Below is a small trained network, with its code and all its weights. Each question gives an input and a class and asks what happens when units are switched off, that is, made to give their printed mean instead of their output.

import numpy as np


def w(rows, s, z=0):
    codes = np.array(rows[::2]) - 128.0
    scale = np.full(codes.shape[1], s)
    scale[-1] = z or s
    return codes * scale


def f(y):
    return np.maximum(y, 0)


def log_softmax(a):
    a = a - a.max(-1, keepdims=True)
    return a - np.log(np.exp(a).sum(-1, keepdims=True))


def net(x, mask):
    res = np.array(x, float).reshape(1, 7) / 4 @ E
    y = f(res @ A[0][:, :-1].T + A[0][:, -1])
    res = res + np.where(mask, y, B[0][:, -1]) @ B[0][:, :-1]
    return log_softmax(res[-1] @ U[:, :-1].T + U[:, -1])


A, B = {}, {}
E = w([
[128,129,127,128],'x0',
[235,208,79,1],'x1',
[80,54,10,94],'x2',
[129,127,127,127],'x3',
[36,245,72,155],'x4',
[32,111,208,39],'x5',
[129,126,129,126],'x6',
],0.007)
A[0] = w([
[160,190,239,125,52],'N0',
[155,155,124,92,78],'N1',
[72,57,170,191,74],'N2',
[28,237,115,117,43],'N3',
[95,94,143,221,39],'N4',
[129,91,125,198,43],'N5',
[156,160,121,37,69],'N6',
[108,68,57,95,46],'N7',
[96,172,110,140,76],'N8',
[62,120,148,182,95],'N9',
[90,59,96,85,42],'N10',
[170,83,132,138,111],'N11',
[212,130,49,245,38],'N12',
[129,163,212,103,142],'N13',
[65,123,193,51,17],'N14',
[117,119,160,173,202],'N15',
[188,112,32,214,64],'N16',
[147,150,120,89,40],'N17',
[208,199,95,46,63],'N18',
[104,223,55,198,73],'N19',
[79,102,147,177,43],'N20',
[147,151,118,95,45],'N21',
[158,26,191,119,146],'N22',
[103,79,51,78,66],'N23',
[104,212,93,181,165],'N24',
[184,134,190,147,116],'N25',
[102,104,141,174,27],'N26',
[149,181,94,14,65],'N27',
[233,16,172,118,4],'N28',
[29,82,171,20,55],'N29',
[146,154,117,91,39],'N30',
[192,169,161,199,94],'N31',
[72,45,79,60,148],'N32',
[147,81,11,129,128],'N33',
[196,171,64,87,68],'N34',
[157,108,61,161,52],'N35',
[174,212,233,171,22],'N36',
[160,170,134,61,80],'N37',
],0.011,0.013)
B[0] = w([
[48,160,112,168,179],'N0',
[135,103,136,160,146],'N1',
[179,100,149,154,197],'N2',
[85,68,112,79,192],'N3',
[148,69,161,178,161],'N4',
[149,110,191,147,142],'N5',
[135,91,144,157,179],'N6',
[56,138,132,161,150],'N7',
[114,103,119,115,143],'N8',
[151,107,129,149,182],'N9',
[75,150,160,139,141],'N10',
[96,123,94,101,165],'N11',
[125,153,246,68,199],'N12',
[130,165,97,148,216],'N13',
[120,157,239,88,158],'N14',
[187,161,87,122,255],'N15',
[131,164,204,108,198],'N16',
[169,83,142,142,131],'N17',
[133,87,146,160,222],'N18',
[70,82,133,92,202],'N19',
[162,82,170,166,148],'N20',
[169,68,131,163,131],'N21',
[89,96,74,91,243],'N22',
[51,139,105,194,165],'N23',
[117,83,77,98,248],'N24',
[98,157,97,148,190],'N25',
[153,78,144,174,132],'N26',
[170,79,159,166,207],'N27',
[11,47,101,78,181],'N28',
[127,158,223,114,199],'N29',
[199,68,153,153,132],'N30',
[90,172,137,129,184],'N31',
[136,189,93,158,225],'N32',
[110,180,112,162,228],'N33',
[126,104,156,146,197],'N34',
[89,148,167,135,148],'N35',
[22,141,127,161,172],'N36',
[158,109,138,173,173],'N37',
],0.012,0.0081)
U = w([
[172,77,141,179,59],'0',
[155,140,109,112,251],'1',
[138,157,187,78,103],'2',
[113,83,99,81,44],'3',
[117,171,100,172,27],'4',
[165,141,108,113,235],'5',
[164,140,105,116,222],'6',
[251,165,65,68,67],'7',
],0.016,0.018)

Each question gives the input, the list of numbers given to net, and the class t.
The units are the neurons (one row each of A and B). Each row of codes is followed by its name. A weight is (code - 128) times the scale printed after its matrix; where a second scale follows, it is the last column's (A, B and U).
mask holds one flag per neuron, in row order. A switched-off neuron (its flag False) gives its mean, the last column of its row in B, instead of its output. The means were averaged over made-up inputs and are rounded, as every weight is.
A unit's drop is (log p(t) with every unit on - log p(t) with that unit switched off) / (log p(t) with every unit on - log p(t) with every unit switched off).
The circuit of an input: a set's keep is (log p(t) with only the set's units on - log p(t) with every unit switched off) / (log p(t) with every unit on - log p(t) with every unit switched off). Starting from the 12 units with the biggest drops (on a tie, the unit counted first), units are removed one at a time, each time the one whose removal leaves the highest keep (on an exact tie, the one counted first), for as long as the keep stays at least 0.8.
circuit, biggest first: the units of the circuit, biggest drop first
most important unit: the unit with the biggest drop
k most important neurons: the k neurons with the biggest drops, biggest first
drop when u is switched off: that unit's drop, to one decimal
input [-8,-5,-1,-3,-2,-8,2], class 2: 2 most important neurons : [N12; N16]
input [-7,4,7,-2,-1,8,-4], class 2: circuit, biggest first : [N29]
input [7,-6,-5,5,8,-3,7], class 3: circuit, biggest first : [N19; N24]
input [-6,2,3,5,5,-7,-5], class 2: circuit, biggest first : [N12; N16]
input [1,5,-7,7,3,4,3], class 4: circuit, biggest first : [N0; N36]
input [-5,-8,-4,8,8,-8,-2], class 0: 2 most important neurons : [N4; N9]
input [-6,1,6,4,4,-2,-1], class 4: circuit, biggest first : [N33; N23]
input [3,-6,8,-8,1,7,1], class 4: 3 most important neurons : [N32; N23; N12]
input [3,-5,1,1,7,8,6], class 2: 3 most important neurons : [N29; N14; N22]
input [-4,-6,-8,-4,3,6,-4], class 4: 4 most important neurons : [N0; N36; N13; N12]
input [-4,-6,5,2,-8,2,-2], class 3: 2 most important neurons : [N22; N28]
input [1,5,-7,3,1,3,4], class 4: 2 most important neurons : [N0; N36]
input [1,5,-3,0,-6,0,1], class 3: 2 most important neurons : [N28; N22]
input [-5,-8,8,7,2,8,0], class 0: most important unit : N2
input [-4,-3,-8,1,-8,-5,4], class 3: 2 most important neurons : [N28; N22]
input [6,-5,2,-7,-2,7,6], class 2: 3 most important neurons : [N29; N14; N24]
input [-6,-3,6,4,0,8,-2], class 2: 2 most important neurons : [N29; N14]
input [0,8,5,5,8,0,-8], class 0: 2 most important neurons : [N27; N18]
input [-3,2,-8,-2,6,1,4], class 4: 3 most important neurons : [N36; N0; N13]
input [-2,-6,-7,4,-8,4,2], class 3: circuit, biggest first : [N22]
input [-5,-8,8,3,-1,8,-8], class 0: 2 most important neurons : [N2; N20]
input [-1,-4,4,0,1,-8,7], class 2: 2 most important neurons : [N12; N16]
input [4,1,6,0,-3,0,0], class 4: drop when N7 is switched off : 0.1
input [-8,-8,1,0,4,-5,4], class 0: drop when N20 is switched off : 0.0
input [1,-2,-3,0,8,3,-7], class 3: drop when N3 is switched off : 0.4
input [-3,-2,-6,1,-8,3,0], class 3: drop when N22 is switched off : 0.2
input [-6,-4,5,-2,8,-3,-1], class 3: circuit, biggest first : [N19]
